Below are the code and all the weights of a small trained network. Each question names an input and a class and asks about switching units off, where a switched-off unit gives its printed mean instead of its output.

import numpy as np


def w(rows, s, z=0):
    codes = np.array(rows[::2]) - 128.0
    scale = np.full(codes.shape[1], s)
    scale[-1] = z or s
    return codes * scale


def f(y):
    return y / 2 * (1 + np.tanh(0.7978845608 * (y + 0.044715 * y**3)))


def log_softmax(a):
    a = a - a.max(-1, keepdims=True)
    return a - np.log(np.exp(a).sum(-1, keepdims=True))


def net(x, mask):
    res = np.array(x, float).reshape(1, 4) / 4 @ E
    y = f(res @ A[0][:, :-1].T + A[0][:, -1])
    res = res + np.where(mask, y, B[0][:, -1]) @ B[0][:, :-1]
    return log_softmax(res[-1] @ U[:, :-1].T + U[:, -1])


A, B = {}, {}
E = w([
[3,145,68,118,129],'x0',
[124,27,154,59,107],'x1',
[128,128,128,128,128],'x2',
[138,159,125,125,5],'x3',
],0.017)
A[0] = w([
[140,73,121,151,207,231],'n0',
[113,183,139,97,82,77],'n1',
[168,72,132,121,152,79],'n2',
[110,78,107,86,131,59],'n3',
[137,123,146,155,135,92],'n4',
[151,204,137,212,123,75],'n5',
[78,102,74,129,104,28],'n6',
[103,81,107,109,151,32],'n7',
[131,106,175,127,219,165],'n8',
[98,215,70,128,125,102],'n9',
[127,95,147,131,201,151],'n10',
[84,47,165,77,121,20],'n11',
[109,123,116,158,151,133],'n12',
[77,152,70,159,184,151],'n13',
[176,96,121,99,104,141],'n14',
[213,130,161,148,158,136],'n15',
[139,92,132,114,216,114],'n16',
[64,2,178,86,123,198],'n17',
[160,223,108,200,114,141],'n18',
[92,166,118,149,169,140],'n19',
[154,108,82,117,124,128],'n20',
[160,73,176,104,54,119],'n21',
[108,162,137,142,48,195],'n22',
[50,120,63,85,97,7],'n23',
[144,115,129,129,85,143],'n24',
[9,118,75,89,83,180],'n25',
[66,148,86,165,214,151],'n26',
[133,110,179,62,63,119],'n27',
[87,156,23,150,217,160],'n28',
[115,136,110,167,64,175],'n29',
[121,128,92,177,45,196],'n30',
],0.014,0.013)
B[0] = w([
[92,194,125,182,96,218],'n0',
[125,167,77,188,119,158],'n1',
[163,108,148,102,152,161],'n2',
[135,166,83,158,118,152],'n3',
[123,138,98,130,129,129],'n4',
[161,97,77,146,178,195],'n5',
[193,108,118,124,203,154],'n6',
[121,141,112,114,86,143],'n7',
[143,143,67,159,137,199],'n8',
[75,143,142,116,91,203],'n9',
[157,139,102,157,137,184],'n10',
[107,209,82,218,98,172],'n11',
[90,115,166,105,116,149],'n12',
[85,110,171,109,97,209],'n13',
[113,105,157,84,111,170],'n14',
[127,134,55,185,145,197],'n15',
[163,126,97,147,175,183],'n16',
[182,80,116,101,195,245],'n17',
[168,154,67,180,143,228],'n18',
[116,116,163,107,102,180],'n19',
[148,140,151,120,139,132],'n20',
[108,124,181,84,126,194],'n21',
[158,102,130,116,167,212],'n22',
[240,79,54,132,245,178],'n23',
[118,124,126,94,88,158],'n24',
[99,211,89,193,87,255],'n25',
[91,105,164,92,92,218],'n26',
[108,116,157,116,100,182],'n27',
[98,103,159,80,71,230],'n28',
[155,99,107,137,145,192],'n29',
[179,93,127,119,160,210],'n30',
],0.012,0.022)
U = w([
[105,255,84,178,104,126],'0',
[170,82,97,124,202,82],'1',
[94,111,239,59,88,255],'2',
],0.018,0.001)

Each question gives the input, the list of numbers given to net, and the class t.
The units are the neurons (one row each of A and B). Each row of codes is followed by its name. A weight is (code - 128) times the scale printed after its matrix; where a second scale follows, it is the last column's (A, B and U).
mask holds one flag per neuron, in row order. A switched-off neuron (its flag False) gives its mean, the last column of its row in B, instead of its output. The means were averaged over made-up inputs and are rounded, as every weight is.
A unit's drop is (log p(t) with every unit on - log p(t) with that unit switched off) / (log p(t) with every unit on - log p(t) with every unit switched off).
The circuit of an input: a set's keep is (log p(t) with only the set's units on - log p(t) with every unit switched off) / (log p(t) with every unit on - log p(t) with every unit switched off). Starting from the 12 units with the biggest drops (on a tie, the unit counted first), units are removed one at a time, each time the one whose removal leaves the highest keep (on an exact tie, the one counted first), for as long as the keep stays at least 0.8.
units of the circuit, in order: the units of the circuit, biggest drop first
unit that matters most: the unit with the biggest drop
top k neurons: the k neurons with the biggest drops, biggest first
drop when u is switched off: that unit's drop, to one decimal
input [6,0,-8,-8], class 2: top 4 neurons	n28, n26, n13, n18
input [6,4,5,1], class 1: units of the circuit, in order	n23
input [3,7,-5,-4], class 0: top 2 neurons	n11, n0
input [6,8,7,-6], class 0: top 2 neurons	n11, n25
input [0,-1,0,1], class 1: top 4 neurons	n25, n0, n11, n9
input [1,-4,0,-8], class 2: top 4 neurons	n28, n26, n25, n13
input [-3,-8,-7,6], class 1: top 2 neurons	n25, n5
input [-7,0,8,-2], class 0: top 4 neurons	n17, n0, n23, n30
input [-6,0,2,4], class 1: top 3 neurons	n15, n28, n26
input [-1,3,5,1], class 2: top 2 neurons	n23, n18
input [6,6,-7,0], class 0: top 3 neurons	n25, n11, n3
input [-5,-8,-3,2], class 1: top 2 neurons	n25, n5
input [0,-5,-8,4], class 1: top 2 neurons	n25, n0
input [8,3,0,-8], class 0: top neuron	n25
input [3,-1,-5,-8], class 2: top 2 neurons	n28, n26
input [2,-6,2,-5], class 2: drop when n28 is switched off	0.1
input [-2,-8,8,8], class 1: drop when n25 is switched off	0.1
input [1,-8,-5,-3], class 2: drop when n25 is switched off	0.2
input [6,-1,2,-5], class 2: drop when n28 is switched off	0.2
input [-6,-2,3,-7], class 0: unit that matters most	n0
